(in the rows, 128 means zero)
Each row has a class, written as a number after it; each block has new classes, again numbered from 0 up.
[162 118 170 144 112 138 127 106 143 102 186 150 148 144 101  82 128 128
 122  80 115 159 111 113 133 108 179  99 100 157 121 136 125  93 115 157] -> 10
[113 106 121 114 135 142  90 135 122 104 158 118 148 120 107 146 139 143
 153 129 122 146 139 133 120 128 159 110 121 180 129 121 135 146 126 138] -> 10
[122 129  96 167 156 174 114 127 119 162  92 122 127 137  36  92 164 120
 122 143 109 149  89 122 137 157 129 150 119 119 164  90 136 115  87 138] -> 2
[ 93 102 176 116 130 147 108 139 144 102 137 120 155 112  84 138 115 137
 136 158 110 140 161 111 136  86 166 133 148 155 108 128 138 132 110 143] -> 5
[135 136 118 109 107 168 123 139 130 141 130 145 118 119 113 160 118 120
 140 135 117 116 121 142 136 129  99 131 148 136 139 128 125 133 137 126] -> 2
[154 151 157 144 115 140 160 112 146 127 167 176 140 128 146  89 169 129
 127  86 138 191 103 106 120 104 178  90  68 127 115 143 123 112 132 162] -> 5
[126 158 135 132 131 114 145 139 133 117 150 118 159 115 151 160  97 126
 145 115 151  93 153 129 117 166  94 124 120 119 123  74 136 141 139 127] -> 1
[102 167 103 139 137 152 134  98  93 105 144 109 120 100 168  65 114 187
 121 122 135 160 148 121 150 139  83 138 128 142 129 157 129 143 105 147] -> 0
[161 175 108 106  98 122 144 138 147 164  78 125 116 127 100 152 143 120
 162 104 121 157 129 113 139 154 157 128 158 117 122 149 132 104 143 185] -> 3
[ 74  63  35  88 185 136  97 122  72 106  77 103  96  65  85 107  74 176
 130 123 102 115 133 157 186 127  95 183 118 179 120 173  73 181 178 193] -> 6
[116 164 116 130 125 156 148 126  98 131 135 123 105 108 147  83  89 171
 124  96 138 147 131 133 149 168  63 127 130 127 128 159 115 140 121 140] -> 2
[165 172 124 136 118 138 146 115 142 125 160 154 162 138 150  84 155 114
 123 101 114 180  98 105 109  98 154 110  85 145 127 164 138  93 130 184] -> 4
[137 184 109 113 148 126 156 152 135 127 132 112 145 121 194 167 114 121
 162 134 161 119 145 138 118 149 106 136 135 106 121 102 117 163 148 109] -> 3
[127 139 149 143 122 122 147 130 115 112 185 167 140 129 135  67 143 114
 113 116 160 155 120 116 160 115 129 120  54 123 117 104 116 136 118 162] -> 5
[136 122 104 121 143 128 109 145 142  77 149  92 146 126 153 135 136 159
 152 108 103 160 130 131 110 113 147 114 142 166 107 176 137 142 138 166] -> 4
[118 160 114 157 188 165 130 143 156 171 105 149 128 136  58  89 144 145
 123 113 124 146  65 129 112 150 111 160 103 125 145  97 110 107  88 167] -> 4
[ 98  97 128 110 149 143 121 146 128 100 150 113 130  98  79 139 138 131
 134 146 114 159 129 120 139 106 182 115 126 191 115 108 137 155 110 175] -> 8
[160 154 148 141 125 124 118 131 130 153 171 167 146 157 107  91 131  99
 119 101 119 167  95 118  89  94 194 102  90 164 142 132 131  76 120 143] -> 10
[126 160 133 143 124  99 139 149 139 109 147 128 152 123 155 167 117 152
 146 126 156  91 145 136 108 154  90 139 121 124 120  89 119 150 121 130] -> 7
[117 136 114 136 146 118 113 141 151 170  88 156 117 135   6 119 141 109
 128 106 118 149  45 149 152 162 101 171 100 123 157 121 133  68  98 178] -> 6
[ 71 205  90 145 138 173 110 120  95 116 110  97 122  85  87  89 101 120
 108 117 112 188 117  76 161 156 125 120 169 182 164  86 163  68 110 116] -> 3
[130 131 139 101 116 160 130 138 133 139 145 138 124 132 127 156 127 113
 140 141 128 125 102 130 136 149 120 121 139 127 131 132 133 118 145 137] -> 3
[106 146 116 121 130 178 150  97  98 120 155 132 108  80 146  95 125 170
 119 113 130 149 142 135 173 162  87 119 127 118 127 164 133 148 135 127] -> 5
[125 146  96 165 153 167 125 140 135 170  79 151 119 132  40  86 139 118
 126 114 117 151  70 130 124 136 119 150 117 110 167 111 113 104 104 142] -> 2
[134 133 128  90 123 189 141 121 109 146 137 133 133  89 124 137 128 109
 145 142 124 141 131 146 127 138 136 125 120 125 137 140 135 138 154 109] -> 9
[119 168 108 119 151 130 158 109 141 139 113 124 149 108 178 156 113 155
 162 110 155 108 152 135 107 149 105 145 115 120 125  69 119 168 113 136] -> 0
[102 163 116 110 144 176 146  98 103 127 135 123 119 102 152  82 102 138
 117 105 135 143 126 138 154 166  81 131 136 118 140 157 135 120 123 127] -> 0
[113 112 132  92 142 165  87 135 132 114 144 132 153 120 106 134 145 122
 155 131 108 139 149 130 106  99 184 125 125 184 121 126 122 120 140 140] -> 10
[ 98 153 126 118 135 173  75 151 118 118 132 106 144 117 120 144 146 135
 137 158 123 163 163 141 130 124 143 120 152 170 141 128 145 142 120 100] -> 2
[144 146 164 180 135 152 123 119 138 118 172 177 147 119  87  76 158 128
 114  65 146 182 118 119 119  97 156 117  86 140 127 141  98  84 128 121] -> 10
[ 30  84 167 136 178  99 125 129 109  94 188 107  90  83 153 177 157 152
 124 143 140 193  74 165  64 147 121 114  75 138 101 170 161 110  80 123] -> 4
[102 145 121 106 125 165 129  88  83 119 133 107 115  89 164  93 112 168
 120 119 116 144 152 138 151 179  79 130 136 133 134 184 152 120 133 109] -> 9
[147 172 174 145 140 154 137 130 141 118 153 154 146 124 121  87 117 131
 110 115 147 178 102 123 134 120 167 111  87 135 135 136 112 117 129 133] -> 9
[129 176  97 137 135 106 153 158 130 119 154 148 153 111 163 169 117 100
 151 111 162  90 129 141 118 140  60 149  99 101 129  85 131 131 156 110] -> 5
[121 134  68 153 160 151 120 129 119 169  95 139 123 116  31  85 148 146
 148 134 115 125  90 127 120 156 129 161 114 123 167  92 115 127  96 163] -> 10
[151 175 138 134 128 146 142  92 141 123 155 139 139 122 150  95 146 107
 128 108 121 163 128 144 144 119 135 115  97 118 132 123 145 102 120 116] -> 1
[144 160 122 132 146 133 152 136 137 120 143 115 174 111 148 149 133 129
 153 117 141  98 168 116 116 176  83 136 130 106 114  97 138 136 136 111] -> 1
[140 121 126 109 127 124 140 132 128 133 142 125 136 124 108 155 143 113
 135 143 121 134 132 139 144 153 136 121 141 130 126 141 145 144 103 144] -> 7
[128 114 192 114 152 168 151 103 151  88 168 124 159 164 148  59 145 117
 124 128 108 179  76  98 107 106 172 117  89 135 102 167 137  81  89 172] -> 0
[116 117 138 112 127 120  98 158 132  94 170 130 150 126 106 125 136 125
 137 154 127 144 133 125 141 122 150 112 128 172 127 107 139 148  90 134] -> 7
[ 90 111 103 113 127 134 129 127  83 118 143 105 114 118 124  85  80 132
 119  95 121 132 153 156 187 160  46 135 166 137 130 184 148 138 123 180] -> 1
[136 144 139 108 135 149 138 142 135 131 133 124 124 108 126 173 112 134
 143 119 132 142 118 133 120 158 139 113 136 144 127 115 134 139 137 121] -> 9
[156 159 103 147 130 119 158 137 122 124 175 115 129 113 159 164  90 133
 152 104 145  98 140 171 109 140  91 131 156 106 140 118 128 159 134  99] -> 10
[139 173 110 141 128 111 158 139 136 117 155 128 163 129 179 150 124 126
 149 115 149 101 126 148 100 159  97 124 127 107 143 102 141 147 121 126] -> 7
[128 136 122 112 127 155 142 133 138 140 126 137 116 123 120 152 143 121
 130 135 123 130 116 137 122 126 121 118 143 137 134 134 134 135 142 123] -> 8
[114 140 153 142 139 157 116 169 143  96 150 114 136 122  90 166 146 121
 134 150 127 163  90 132 114 143 123 125 132 130 127 159 142 103 116 130] -> 2
[146 171 110 124 143 123 139 147 140 123 147 138 149 122 163 167 121 119
 149 111 153  94 114 131  92 160 107 135 108 116 129  97 126 120 152 121] -> 0
[141 154 124 135 135 119 143 132 132 133 154 135 154 115 134 173 117 117
 149 101 149  94 150 141 101 152 116 134 125 121 131  86 125 129 138 112] -> 10
[140 143  73 145 166 139 139 114 140 166 104 152 127 120  56 111 161 112
 130 131  98 145  67 140 128 122 124 154  87 134 158 124 143 102 104 155] -> 8
[147 121 108 148 157 162 137 141 130 169  70 125 114 147   4  46 129 114
 135 121 123 133  80  88 150 179 103 149  95  92 134  62  96 113 115 123] -> 1
[114 130 144 123 110 152 126 123 145 111 143 111 127 122 116 175  99 128
 128 142 111 135  99 120 114 120 126 109 145 154 131 107 145 128 127 133] -> 4
[154 130 167 135 126 177 126 128 120 123 170 136 154 139 115  88 120 111
 115 111 120 147 103 130 124 132 152 119  99 138 135 144 138  95 147 133] -> 9
[107 128 130 107 152 158 102 162 124 115 145 115 137 121  97 127 130 129
 144 145 121 163 128 110 132 127 147 117 116 168 114 111 137 134 127 111] -> 5
[ 82 127 132  90 126 161 135 112  93 116 137 106 114 117 163  63  80 126
 117  98 130 133 126 156 149 152  88 127 151 125 141 148 128 128 144 113] -> 6
[149 173 163 143 116 174 123 102 148 110 166 157 145 124 133  59 149 145
 119 140 105 171 101 107 117  94 168 100  94 143 135 148 130  86 126 135] -> 1
[103 127 126 110 154 182 113 142 121 123 169 117 127 112 121 155 149 139
 142 152 110 158 114 136 123 134 141 115 121 166 124 124 155 135 126 126] -> 5
[107  99 127 112 126 175  96 160 114 124 139 114 143 123  99 119 129 138
 153 142 115 165 149 132 124  97 146 123 140 176 123 137 125 163 116 150] -> 2
[110 119 156 136 118 131 133 106 137 119 145 149 130 106  87 172 132 142
 124 144 143 125 116 132 138 151 128 120 118 120 139 129 126 135 114 146] -> 10
[130 136 126 107 113 155 150 120 130 146 120 137 133 107  85 176 123  90
 137 138 119 141 109 101 139 143 135 110 120 128 131  98 151 118 144 119] -> 5
[117 153 111 119 130 172 143 103  92 118 144 115 118  98 158  85  95 156
 119 102 117 144 146 151 165 154  84 131 135 130 131 185 129 135 130 152] -> 2
[108 138 116 119 135 136 111 131 149  97 126 115 156  91 107 139 134 136
 157 127 118 163 137 119 121 107 124 132 123 154 119 126 140 130 112 128] -> 4
[107 167 134 102 135 175 138 106 116 117 138 129 130 107 147  52  82 131
 125 102 137 148 146 143 164 118 101 142 134 128 130 146 117 125 117 137] -> 0
[124 141 125 120 128 144 130 124 132 125 142 138 111 124 113 139 143 108
 124 121 135 141 102 132 143 144 126 123 135 129 137 110 139 113 112 135] -> 0
[135 149  82 150 153 150 122 138 133 186  92 154 121 129  42  83 147 147
 140 140 112 140  84 132 127 143  99 158 119 124 159 109 118 125  79 131] -> 7
[103 139 148  95 136 173 123 128 151 116 138 128 142 136 133 136 151 134
 145 124 123 130 135 141 142 151 128 127 141 156 121  96 131 137 102 158] -> 7
[148 176 102 118 123 106 142 156 134 134 139 125 169 135 166 144 125  85
 177  79 154 123 131 134 105 157 105 137  98 113 124  87 142 105 154 129] -> 3
[105 154 100 116 140 162 150  97 113 124 134 124 102  88 133  75 123 177
 126  95 122 143 136 144 167 165  68 134 127 139 130 153 134 136 114 134] -> 8
[149 129 122 164 136 175 144  88 123 106 147 125 125 128 108  63 150 136
 114 110 103 173  69 127 125  99 165 114  54 140 134 147 122 104 157 157] -> 8
[132 150 163 105 135 127  97 199 133 103 121  91 186 139 129 129  44 105
 163 102 156 112 156 131  80 149 127 115 120 118 117 133 118 122 182  53] -> 2
[111 120 100  82 143 132  93 149 118 113 158 127 137 110 152 151 110 115
 148 151 124 136 123 152 141 129 145 111 134 158 142 145 144 150 143 111] -> 3
[110 141 110 163 172 158 113 161 143 172 103 153 127 142  45 103 158 114
 140 104 132 147  71 144 126 142 101 172 117 113 150 108 116  85 108 155] -> 3
[ 91 184 104 124 141 165 121 112 106 148 141 141 115  87 162  80 111 182
 133 123 137 145 142 148 147 148  92 139 137 137 150 137 126 139 112 126] -> 3
[ 92 111 126 108 152 163 101 146 133  92 163 120 145 111 132 136 153 146
 153 147 123 145 127 136 129 134 144 111 119 152 128 114 146 155 123 115] -> 5
[123 137  93 151 149 173 125 137 143 168  99 154 134 124  45  76 155 143
 129 124 112 143  72 105 112 145 112 144 126 121 161 113 121 113 100 160] -> 4
[131 183 135 129 120 129 159 110 113 127 144 133 133 110 168  89  67 165
 130  70 158 124 155 136 129 162 102 114 128 114 133 150 105 139 145 136] -> 10

A new block, with new classes numbered from 0.
[117 185  87  97 167 135 136 160  94  94  91 170 136 110  96  65  79 210
 177 152 115 107 151 140 166  96 123  56 114 156 143  84 110 107 131 118] -> 7
[ 87 155 112  85  81 128 171  44 129 115 186 139  81 147 166 116 167 144
 148  81 115  78 125 102 128 219 138 112 134 138 158 110 158 154 167  65] -> 6
[128 118 145 127 105  91 127 130 110 182 130 124 131 116  82 163  56 119
 131 117 115 145 139 112  84 103 156 132  93 110 129 128  81 111  84 141] -> 1
[113 167  94 107 184 129 122 165 101  93  97 168 140 115 122 101  76 199
 180 161 113 142 148 121 144 107 138  83 106 127 121 120 149 124 141 128] -> 0
[182 142 137 175  75 112  96 114 115 162 100 126 133 126 140 137 112 120
 111 163 156 108 131 175  97 110 179 143 144 114 161 174 103  98 120 126] -> 7
[132 184  85 124 139 118 119 144  89 143  96 182 122 108 123  43  67 217
 191 168  99  95 161 146 138 104  98  91 128 139 139 147 124 129 134 133] -> 7
[ 94 149 150  82 100 113 125 140 135 128 171 112 132 127 100 149 100 116
 130 123  97 129 151 130 106 140 144 142 110 127 141 129 111 157 104 133] -> 4
[172 115 140 180  80 111 125  65 117 176  75 154 139 141 125 152  76 106
  87 124 165 125 111 177 120  88 182 147 155 117 151 179 115 111 108 108] -> 1
[161 135 142 139 117 124 127  96 107 196 125 140  66 119 160 127  90 117
 122 137 128 162 144 150 108  55  66 131 142 112 113 112  59 118 113 117] -> 2
[186  70 134 148 150 140 124 187 187 103 113 121 114 107 136  80 158 149
 135 147 140 131 139 166  89  84 193  82 144 162  65 111 161  60 158 118] -> 5
[152  48 134 150 108 134 149 166 168  96  93 132 123 136 115  87 146 142
 108 143 145 145 118 187 104  45 191  73 149 151  61 136 146  78 146 109] -> 3
[159  92 179 165 109 165 133 136 203  98  91 131 100 102 146  41 163 118
 149 151 129 109 185 154  95  59 177  69 132 163  56 133 131  99 144 151] -> 4
[118 109  58 137 154 126 168  87 140  68  92 154 186 142 129 139 138 122
 102 175 160 135 100 164 133 167 122 122 124 124 147 158 147 122 134 175] -> 6
[183 132 148 173 182 105 122 110 105 193 103 132  74 107 160 119  82 158
 119 153 126 139 158 165 117  70  82 132 126 117 114 111  73 105 146 131] -> 5
[118 124 126 148  79 109 117 112 105 173 135 126 118 126  86 147 102 119
 112 125 123 146 106 106 105  92 138 135  99 101 141 117  93 111  61 123] -> 1
[155 148 124 134 101 128 115 102 141 158 107 142 155 141 139 155 101 106
 114 114 152 126 126 195 134 104 190 139 162 108 172 163 134 134 112  98] -> 0
[111 177 119 101 185 129 125 177 104 118 106 187 119 109 132  89  66 200
 194 130 106 130 165 124 140 114 132  75  96 122 127 103 148 131 154 126] -> 0
[117 166 105  91 154 113 132 143  85 135  92 149 110 119 106  77  80 211
 172 154 105 107 136 121 143  92 117  89 125 139 119 130  78 116 137  99] -> 3
[176 155 103 182  73 129 104  67 119 155 106 128 107 125 130 149  94 124
 111 136 153 108  96 146 102 113 190 156 147  97 159 156 113 117  95 106] -> 0
[102 110 103 110 107  88 140  94 110 135 148 112 120 128 106 161  97 122
 117 156 115 117 130 135  86 127 162 124  77 111 150 123 123 119  86 132] -> 6
[138  70 156 129 133 138 128 211 180 106  95 122 139 126 136  61 182 148
 125 171 144 140 140 195 118  74 180  80 149 164  67 137 170  88 153 119] -> 3
[158  74 148 150 160 169 122 171 164  73 120 113 106 125 138 109 123  86
 144 132 147 141 139 150 111  53 162  70 143 152  53 122 130  69 157 130] -> 0
[190 138 114 165  78 133 109 104 118 168  98 170 120 133 154 138  86 148
 114 132 150 124 136 185 103  71 172 136 167 118 157 165 107 105 143  90] -> 5
[120  87 136  90 114  97 122 129 124 164 119 106 144 120  91 164  65 103
 114 131 105 141 127 140 101  83 159 142  84  97 102 104 114 122  96 131] -> 8
[ 90 142 101 127  59 140 156  76 123 122 171 148  99 151 167 119 148 145
 146 103 130 108 109 108 144 195 114 137 142 145 173 141 185 167 133  84] -> 1
[ 88 161 104 122 160 119 131 155 100 119 100 176 113  90 132  32  79 200
 183 144 115 112 157 113 135 114 133  86 125 136 137  94 128 106 122 133] -> 4
[141 167 148 137 161 131 134 102  93 171 129 112  93 126 186 170  87 102
 134 149 120 164 180 153 100  84  58 150 133 126 121 147  25 117 151 142] -> 6
[100 146 102  83  80 133 144  49 102 130 190 118  82 147 156 104 115 119
 160 100 106  63 106  52 111 170 118 107 159 140 158 163 144 152 152  80] -> 7
[179 133 171 174 139 130 124 131 127 207 118 133  86 120 168 120 103 119
 119 140 132 154 153 168 104  68  83 148 137 126 111 135  73 111 124 144] -> 1
[143 136 122 121  98 125 126 129 109 146  95 113 121 114 106 164  72 134
 121 150 113 146 123 128  92  98 157 144  95 122 117 128  95 132 101 130] -> 8
[177 151 184 144 151 108 127 127 111 153 134 104  29 113 176 124 104 140
 139 146 116 125 184 165 120  97  88 136 128 154 101 133  61 108 145 111] -> 4
[ 86 118 154 142 152 130 135 132 115 109 132 109 148 128 112 125  87 101
 159 132 119 101 174 125 115 142 136 100 113 145 129 142  98 139 146 162] -> 6
[ 96 105 205 165 146 135 127 126 122 126 132  90 124 124 123  84  64 121
 147 168 123  98 188 138 119  86 155  87 115 158 115  98 106 146 144 145] -> 1
[173 116 117 153  88 123 113 124 127 166  96 142 145 133 164 146 124 144
 125 152 155 136 145 165 138 102 175 124 156 135 167 204 152 121 117 140] -> 8
[ 92 151  84 131  81 135 158  74 128 110 178 147 106 141 160 111 165 150
 168  98 121  97 121  78 120 210 140 132 135 129 180 127 167 162 131  98] -> 1
[ 93 167  90  67  79 135 167  96 124  89 177 146  95 155 172 128 168 146
 162  83 127  84 102 116 129 244 137 121 144 151 172 138 155 138 174  48] -> 6
[151 151 154 168 143 115 125 112 109 195 124 108 103 120 182 145 102 107
 124 150 138 149 165 183 113 118  63 167 146 122 135 155  44 112 140 156] -> 6
[ 96 164 156  67 113 111  98 164 117 140 168 112  74 122  95 163  88 108
 118 136 118 166 126 140 108 132 135 114 111 151 129 128 119 121  88 114] -> 2
[167  90  57 168 177 148 143 105 152  74 102 141 166 143 143 142 123 125
 121 183 149 145 100 129 120  81 111 115 129 112 144 165 150 138 108 178] -> 2
[190 137 148 134 100 112 103  86 113 169  82 164 110 147 159 138 110 119
 109 144 152 126 129 173 116  72 167 122 166 117 145 198 113 118 130  74] -> 2
[201 123 110 171  89 119 104 101 135 189 107 153 126 130 167 145 136 156
  99 130 151 133 119 160  97  64 203 134 163 103 172 161 144  96 115  83] -> 5
[150  81 134 168 148 156 121 163 181  83 103 134 122 102 121  45 144 150
 136 159 142 108 171 195 113  71 211  67 142 170  77  74 179  82 151 128] -> 5
[122 157  90  95 158 136 143 145 114 140  76 171 123 108 106  63  97 204
 173 139 114  95 142 119 146  85 133  73 119 145 129 120 118 122 123 123] -> 3
[ 89 156 113  83  74 150 172  66 131 100 172 144  90 138 159 112 154 137
 154  78 118  78 117  54 137 205 123 115 138 146 164 120 152 170 151  86] -> 4
[183 138 113 135  97 125 127 116 111 157  90 149 131 138 155 154 103 143
 116 135 148 140 124 171 126 107 162 137 163 131 154 186 110 120 135 112] -> 8
[220 127  77 173  74 128 118 122 129 177  98 158 123 120 167 154 108 158
 110 145 160 143 122 186  87  78 174 155 166 120 164 164 116  85 118 105] -> 5
[140 169 136 134 174 133 115 129 111 179 105 129  73 102 176 132  86 109
 147 136 129 159 185 165 120  64  81 123 140 140 133 128  54  94 130 128] -> 5
[ 78 113 167 117 158 116 123 171 103 118 149 120 153 121 112  80  90 146
 163 145 117  87 193 124 159 113 141  79 119 149 159  99 127 146 124 149] -> 4
[120 134 114  75 108 122 140 114 123 151 172 106 156 120  94 182  50 115
 149 110  90 141 158  84  84  93 130 116 109 120 127 131  90 140 113 160] -> 7
[146  95 180 140 118 135 130 156 195  77 147 141 110 134 146  78 135 148
 129 150 126 131 168 190 103  85 188  75 140 148  88 143 153 108 171 138] -> 4
[105 129 115 116 122  98 124 138 117 150 145 112 119 105 102 152  56 130
 124 133 117 147 136 145  88 150 151 147 124 137 132 125 132 124 115 138] -> 5
[149  79 149 171 166 150 112 157 194  88  92 123 113 120 132  75 137 114
 155 121 129 132 153 173 137  52 177  65 133 144  66 145 140  78 138 149] -> 8
[121 104 168 121 129 156 110 190 182  92 113 122 123 125 108  56 181 122
 119 173 145 126 157 211 130  63 174  68 139 158  72  97 116  78 146 132] -> 3
[121 123 116  79 126 124 131  95 121 157 145  96 124 123  90 193  69  79
 126 114  96 135 122  86  89  72 147 131  86 101 116 118 110 145  72 120] -> 0
[162 145 153 141 143 126 116 176 122 186 113 106  93 113 160 125 100  91
 148 134 122 153 158 173 103  72  65 132 137 138 115 163  47  94 121 142] -> 7
[104 113 151 165  96 129 137 133 128 118 130 126 150 123 118  87  65 158
 165 145 128  90 163 111 123 112 153  79 124 134 172 153  99 151 124 171] -> 4
[133 134 140 114  98 108 104 112 135 148 131 130 116 114 101 164  86 127
 110 136 117 146 136 151  94 107 152 144  95 102 105 101 103 105 129 117] -> 5
[ 87 102 180 197 150 116 124 142 102 131 118 132 145 128 115  64  78 136
 152 159 142  81 175 154 150 140 132  95 114 138 157 107 124 149 139 167] -> 1
[117 169 121  84 153 145 146 161 122 143 100 164 102  89 142  65  83 201
 188 132 100 100 174 106 150  99 107  89  94 163 130  85 144 137 116 125] -> 4
[113 123  82 184 209 161 133 128 139  63 102 104 195 133 152 128  93 107
 156 167 145 145 115 110 130 126 121 127 164 124 141 191 140 154 140 190] -> 0
[118 108 191 125 129 132 119 185 119 140 122 132 140 137 142  97 104 127
 146 163 141 118 161 150 124 109 130  79 126 141 149 128 119 150 151 128] -> 2
[ 88 112 182 167 143 134 135 139 114 111  93 118 168 119 120  69  39 137
 153 161 121  94 173 120 117 101 153  99 136 147 133 148 113 173 149 166] -> 4
[110 176  91 103 188 142 131 150 107 128  95 148 101  99 132  80  50 177
 198 128 109 111 142 120 157  97 105  89 109 141 128  99 129 122 118 114] -> 0
[103 104  94 171 174 126 149 134 125  58  85 127 168 125 135  83 104 138
 146 175 136 122 120 114 124 142 133 116 150 147 132 188 151 142 131 170] -> 4
[ 86  96 108 104 113  92 140 144 108 141 146 103 140 124 101 186  73 107
 139 113 110 150 139 124  95 115 153 123  89 127 135 140 124 108  83 128] -> 6
[109 144  65 148  61 134 155   4 109  93 138 126  96 134 140 128 138 158
 147 101 129  88  98  55 135 190 142 129 158 136 152 138 145 146 148  65] -> 5
[149 142 132 179 175 128 121 100  92 179 129 124  67 116 202 160  59  99
 154 124 129 155 171 128 104  65  87 140 138 103 132 153  85 121 132 147] -> 0
[113 139 107 112 159 120 134 134  92 113  99 150 123 111 109  94  79 182
 178 147 111 124 145  83 134  94 136  86 100 145 107 106 119  97 120 110] -> 1
[163  99 139 148 114 153 114 155 188  97 118 152 101 127 125  79 165 130
 105 141 153 151 111 195 120  72 190  91 147 161  70 117 179  54 123 109] -> 1
